Below are the code and all the weights of a small trained network. Each question names an input and a target symbol and asks about switching units off, where a switched-off unit gives its printed mean instead of its output.

import numpy as np


def w(rows, s, z=0):
    codes = np.array(rows[::2]) - 128.0
    scale = np.full(codes.shape[1], s)
    scale[-1] = z or s
    return codes * scale


def norm(h):
    return h / np.sqrt((h * h).mean(-1, keepdims=True) + 1e-5)


def f(y):
    return y / 2 * (1 + np.tanh(0.7978845608 * (y + 0.044715 * y**3)))


def softmax(a):
    e = np.exp(a - a.max(-1, keepdims=True))
    return e / e.sum(-1, keepdims=True)


def log_softmax(a):
    a = a - a.max(-1, keepdims=True)
    return a - np.log(np.exp(a).sum(-1, keepdims=True))


def net(x, mask):
    ids = ['γδζλμπσψ'.index(c) for c in x.split()]
    T = len(ids)
    res = E[ids] + P[:T]
    r = norm(res)
    for j in range(3):
        rows = slice(4 * j, 4 * j + 4)
        q, k, v = (r @ M[0][rows].T for M in (Q, K, V))
        z = softmax(np.where(np.tri(T) > 0, q @ k.T / 4**0.5, -1e9)) @ v
        o = O[0][rows]
        res = res + np.where(mask[j], z, o[:, -1]) @ o[:, :-1]
    y = f(norm(res) @ A[0][:, :-1].T + A[0][:, -1])
    res = res + np.where(mask[3:7], y, B[0][:, -1]) @ B[0][:, :-1]
    return log_softmax(norm(res)[-1] @ U[:, :-1].T + U[:, -1])


Q, K, V, O, A, B = {}, {}, {}, {}, {}, {}
E = w([
[164,171,143,124,189,167,192,134,123,127,236,195],'γ',
[133,124,171,115,146,164,107,104,184,196,137,81],'δ',
[43,51,130,163,55,141,158,61,69,63,155,74],'ζ',
[200,167,102,238,130,90,121,181,118,122,141,121],'λ',
[176,62,58,159,109,3,117,160,186,127,127,89],'μ',
[234,117,175,31,193,60,85,109,57,181,63,121],'π',
[175,140,138,71,49,172,141,141,82,74,167,77],'σ',
[92,102,62,183,70,147,148,196,106,198,85,139],'ψ',
],0.02)
P = w([
[33,143,39,134,243,158,60,33,78,101,128,1],'0',
[140,118,30,206,105,167,38,15,60,201,196,132],'1',
[109,109,106,169,76,136,63,60,82,189,178,136],'2',
[88,105,132,150,63,127,66,113,113,168,172,143],'3',
[70,112,156,145,47,117,77,152,128,157,175,163],'4',
[53,150,151,153,42,129,109,164,135,149,118,158],'5',
[101,97,173,154,68,110,135,214,142,142,177,140],'6',
[96,144,169,152,51,128,137,214,146,127,117,161],'7',
[112,139,165,147,42,140,173,207,154,152,63,156],'8',
],0.0081)
Q[0] = w([
[60,82,195,84,96,184,101,24,132,129,130,59],'head 0',
[169,88,140,169,75,100,73,191,141,176,142,73],'head 0',
[146,126,182,102,123,103,123,160,171,220,92,127],'head 0',
[113,102,251,20,147,138,91,55,16,157,131,127],'head 0',
[120,89,140,124,106,131,141,106,80,75,121,147],'head 1',
[119,113,127,130,116,113,130,131,111,106,134,130],'head 1',
[115,146,191,66,140,179,152,82,148,110,155,121],'head 1',
[137,127,112,96,166,138,147,114,143,114,108,134],'head 1',
[118,111,114,143,79,82,155,74,21,45,137,190],'head 2',
[85,129,129,145,177,137,144,105,184,115,131,137],'head 2',
[127,126,105,59,186,124,135,104,115,82,121,173],'head 2',
[154,141,47,159,143,107,112,159,155,161,64,142],'head 2',
],0.023)
K[0] = w([
[112,94,253,147,45,131,134,53,148,154,168,175],'head 0',
[97,111,124,115,96,140,161,204,184,90,194,69],'head 0',
[131,117,187,108,210,135,128,224,181,174,170,100],'head 0',
[229,116,241,88,77,81,123,208,67,171,147,165],'head 0',
[135,102,126,133,125,135,144,113,115,127,128,143],'head 1',
[130,119,127,135,130,124,141,133,114,128,139,118],'head 1',
[150,141,145,138,92,131,150,115,157,131,111,146],'head 1',
[131,135,115,118,118,121,104,95,116,134,120,154],'head 1',
[152,162,163,149,96,123,159,237,82,45,164,175],'head 2',
[73,146,99,137,117,125,99,92,177,136,169,141],'head 2',
[118,79,146,101,111,83,138,125,93,142,173,204],'head 2',
[60,78,93,118,163,101,71,118,107,135,83,101],'head 2',
],0.021)
V[0] = w([
[157,128,157,116,89,112,113,249,137,97,175,97],'head 0',
[73,94,181,109,89,114,192,156,111,122,186,181],'head 0',
[182,117,135,227,71,115,104,134,105,195,156,170],'head 0',
[149,195,128,91,166,133,174,121,118,175,199,188],'head 0',
[120,142,147,105,109,119,120,133,102,125,85,156],'head 1',
[137,122,63,183,94,183,143,150,152,137,213,68],'head 1',
[127,71,89,77,134,80,153,108,160,141,155,144],'head 1',
[126,113,107,62,97,152,135,157,105,141,112,188],'head 1',
[164,157,68,135,76,119,60,87,117,94,105,30],'head 2',
[79,99,158,244,163,108,89,99,101,149,58,136],'head 2',
[159,209,177,181,204,111,99,133,165,96,151,180],'head 2',
[108,159,193,143,175,171,154,66,89,115,122,139],'head 2',
],0.018)
O[0] = w([
[58,183,219,164,64,157,162,170,178,93,145,149,91],'head 0',
[181,83,110,142,119,80,240,244,98,147,109,151,1],'head 0',
[86,169,178,143,164,131,125,133,80,124,26,58,165],'head 0',
[119,60,70,96,60,181,73,180,127,53,145,21,90],'head 0',
[109,146,142,145,129,102,189,156,99,116,147,154,96],'head 1',
[114,120,89,116,132,134,3,24,85,118,79,60,177],'head 1',
[190,106,110,180,145,192,153,88,177,113,106,140,125],'head 1',
[101,100,139,183,79,143,185,120,101,148,166,97,93],'head 1',
[101,130,156,123,18,117,116,180,201,48,71,100,153],'head 2',
[124,60,165,122,196,155,145,227,133,126,82,77,39],'head 2',
[169,172,87,119,149,83,130,121,200,223,83,92,159],'head 2',
[60,178,161,158,131,116,31,149,104,207,86,124,193],'head 2',
],0.0077,0.01)
A[0] = w([
[56,206,87,135,26,113,138,82,100,88,224,142,3],'neuron 0',
[106,187,92,182,140,115,214,221,199,144,132,142,74],'neuron 1',
[114,117,102,127,127,125,117,95,122,110,126,110,158],'neuron 2',
[137,166,43,101,206,144,103,5,112,203,243,132,98],'neuron 3',
],0.03,0.0024)
B[0] = w([
[65,101,211,84,59,98,133,149,236,205,184,148,176],'neuron 0',
[199,71,65,156,157,62,180,92,120,223,24,99,157],'neuron 1',
[142,159,145,166,125,145,214,164,101,154,172,157,154],'neuron 2',
[205,254,57,159,230,123,139,94,100,196,244,170,253],'neuron 3',
],0.021,0.042)
U = w([
[151,219,79,100,145,115,115,114,111,157,184,160,200],'γ',
[98,141,133,49,127,119,30,12,113,131,103,41,135],'δ',
[56,125,159,141,154,113,182,99,64,82,138,125,155],'ζ',
[150,135,91,123,116,62,193,132,136,180,60,105,67],'λ',
[141,116,49,88,82,134,131,178,127,98,162,92,182],'μ',
[161,178,132,119,101,134,153,61,173,53,101,157,56],'π',
[119,208,192,79,74,97,189,255,190,158,150,161,145],'σ',
[129,114,84,138,121,85,39,187,144,126,106,249,5],'ψ',
],0.0071,0.0023)

Each question gives the input, a string of symbols that net reads in full, and the target symbol t.
The units are the heads (4 rows each of Q, K, V and O) and the neurons (one row each of A and B). Each row of codes is followed by its name. A weight is (code - 128) times the scale printed after its matrix; where a second scale follows, it is the last column's (O, A, B and U).
mask holds one flag per unit, heads first, then neurons. A switched-off unit (its flag False) gives its mean, the last column of its rows in O or B, instead of its output. The means were averaged over made-up inputs and are rounded, as every weight is.
A unit's drop is (log p(t) with every unit on - log p(t) with that unit switched off) / (log p(t) with every unit on - log p(t) with every unit switched off).
The circuit of an input: a set's keep is (log p(t) with only the set's units on - log p(t) with every unit switched off) / (log p(t) with every unit on - log p(t) with every unit switched off). Starting from all 7 units, units are removed one at a time, each time the one whose removal leaves the highest keep (on an exact tie, the one counted first), for as long as the keep stays at least 0.8.
units of the circuit, in order: the units of the circuit, biggest drop first
unit that matters most: the unit with the biggest drop
k most important neurons: the k neurons with the biggest drops, biggest first
heads that matter: for each layer, one digit per head in row order, 1 if its drop is at least 0.15 and else 0, layers parted by /
drop when u is switched off: that unit's drop, to one decimal
input π π ζ δ ζ, target ζ: units of the circuit, in order : neuron 3; head 0; head 2; neuron 0
input π π σ π γ λ, target λ: units of the circuit, in order : neuron 1; head 1
input δ δ λ σ ζ, target σ: units of the circuit, in order : neuron 0
input π π ψ γ π, target σ: heads that matter : 010
input π π μ π π, target λ: units of the circuit, in order : head 1; neuron 3; neuron 1
input γ γ π γ π π δ λ, target μ: heads that matter : 100
input λ γ π γ σ ψ π λ, target δ: units of the circuit, in order : head 2; neuron 3; head 1; head 0
input ψ π ψ π ψ, target ζ: units of the circuit, in order : head 2; neuron 3; neuron 0; head 0
input σ π π π μ π π σ ψ, target σ: units of the circuit, in order : head 2; neuron 0
input π μ ζ, target ζ: units of the circuit, in order : head 2; neuron 3; head 0; neuron 0
input ζ λ μ ψ, target ψ: heads that matter : 101
input ψ π λ δ γ γ ζ π ψ, target ζ: 3 most important neurons : neuron 3; neuron 0; neuron 1
input π λ π σ π γ γ π μ, target λ: heads that matter : 000
input σ γ δ σ σ π γ π ψ, target σ: unit that matters most : head 2
input γ π ζ λ ψ, target μ: units of the circuit, in order : neuron 3; head 0
input ζ γ σ π ζ ψ, target ψ: heads that matter : 111
input γ ψ γ ζ π γ λ γ μ, target μ: heads that matter : 100
input μ λ π ψ, target π: heads that matter : 111
input π π σ π μ γ δ δ, target δ: heads that matter : 110
input ψ π μ, target ζ: heads that matter : 001
input γ ζ ψ π π γ λ γ ψ, target μ: heads that matter : 100
input γ π μ, target μ: heads that matter : 101
input π ζ μ π, target δ: 2 most important neurons : neuron 3; neuron 2
input ζ ζ ζ π λ λ λ, target ψ: most important neuron : neuron 3
input ψ π λ γ λ μ, target ζ: drop when head 0 is switched off : 0.1
input λ ζ ψ, target δ: drop when head 2 is switched off : 0.7
input ζ ψ μ ζ π γ σ ζ π, target δ: drop when neuron 0 is switched off : 0.6
input γ γ π π π π ψ π, target λ: drop when neuron 1 is switched off : 0.2
